Here is a tiny trained network, its code and every weight. The questions are about switching its units off for an input and a class, where a switched-off unit gives its printed mean instead of its output.

import numpy as np


def w(rows, s, z=0):
    codes = np.array(rows[::2]) - 128.0
    scale = np.full(codes.shape[1], s)
    scale[-1] = z or s
    return codes * scale


def f(y):
    return y / 2 * (1 + np.tanh(0.7978845608 * (y + 0.044715 * y**3)))


def log_softmax(a):
    a = a - a.max(-1, keepdims=True)
    return a - np.log(np.exp(a).sum(-1, keepdims=True))


def net(x, mask):
    res = np.array(x, float).reshape(1, 5) / 4 @ E
    y = f(res @ A[0][:, :-1].T + A[0][:, -1])
    res = res + np.where(mask, y, B[0][:, -1]) @ B[0][:, :-1]
    return log_softmax(res[-1] @ U[:, :-1].T + U[:, -1])


A, B = {}, {}
E = w([
[152,161,165,144],'x0',
[151,120,63,198],'x1',
[70,216,184,166],'x2',
[162,223,118,145],'x3',
[135,49,254,183],'x4',
],0.0099)
A[0] = w([
[33,115,180,88,238],'N1',
[87,57,73,121,136],'N2',
[121,233,180,168,188],'N3',
[227,109,111,204,133],'N4',
[81,168,42,121,133],'N5',
[164,114,87,90,115],'N6',
[106,22,91,104,124],'N7',
[100,119,156,159,60],'N8',
[1,203,99,237,254],'N9',
[192,76,154,220,93],'N10',
[102,178,160,138,163],'N11',
],0.012,0.0067)
B[0] = w([
[229,79,111,190,222],'N1',
[244,153,80,93,189],'N2',
[168,72,26,151,232],'N3',
[98,189,104,93,191],'N4',
[129,126,67,111,212],'N5',
[87,159,105,95,171],'N6',
[197,181,118,117,212],'N7',
[52,142,138,133,137],'N8',
[146,166,108,169,254],'N9',
[48,199,150,66,193],'N10',
[225,134,88,109,179],'N11',
],0.011)
U = w([
[2,145,208,114,3],'0',
[99,171,48,71,177],'1',
[48,88,142,72,74],'2',
[202,80,105,229,239],'3',
],0.0067,0.004)

Each question gives the input, the list of numbers given to net, and the class t.
The units are the neurons (one row each of A and B). Each row of codes is followed by its name. A weight is (code - 128) times the scale printed after its matrix; where a second scale follows, it is the last column's (A, B and U).
mask holds one flag per neuron, in row order. A switched-off neuron (its flag False) gives its mean, the last column of its row in B, instead of its output. The means were averaged over made-up inputs and are rounded, as every weight is.
A unit's drop is (log p(t) with every unit on - log p(t) with that unit switched off) / (log p(t) with every unit on - log p(t) with every unit switched off).
The circuit of an input: a set's keep is (log p(t) with only the set's units on - log p(t) with every unit switched off) / (log p(t) with every unit on - log p(t) with every unit switched off). Starting from all 11 units, units are removed one at a time, each time the one whose removal leaves the highest keep (on an exact tie, the one counted first), for as long as the keep stays at least 0.8.
circuit, biggest first: the units of the circuit, biggest drop first
unit that matters most: the unit with the biggest drop
top k neurons: the k neurons with the biggest drops, biggest first
drop when u is switched off: that unit's drop, to one decimal
input [5,-5,4,-8,-6], class 3: circuit, biggest first => (N1)
input [-3,-8,4,-1,-6], class 3: circuit, biggest first => (N1, N10)
input [-8,3,8,3,-6], class 3: circuit, biggest first => (N9, N10)
input [1,5,0,1,0], class 1: top 2 neurons => (N1, N4)
input [-5,3,6,-1,-5], class 3: circuit, biggest first => (N10, N4)
input [1,7,-1,-6,0], class 1: circuit, biggest first => (N1, N10)
input [3,-3,1,-8,-4], class 3: top 2 neurons => (N1, N10)
input [-8,-3,-2,-6,-3], class 3: top 2 neurons => (N1, N10)
input [-5,0,-2,7,4], class 0: top 2 neurons => (N1, N2)
input [-2,8,0,7,6], class 1: top 2 neurons => (N10, N4)
input [0,-6,-6,2,-1], class 2: top 2 neurons => (N3, N9)
input [-3,4,-1,1,4], class 1: drop when N11 is switched off => -0.1
input [-5,-6,5,-7,2], class 3: drop when N1 is switched off => 0.3
input [-7,-4,8,6,-7], class 3: drop when N3 is switched off => 0.2
input [3,4,-3,-1,6], class 0: drop when N10 is switched off => 0.1
input [5,1,3,-7,8], class 2: unit that matters most => N10
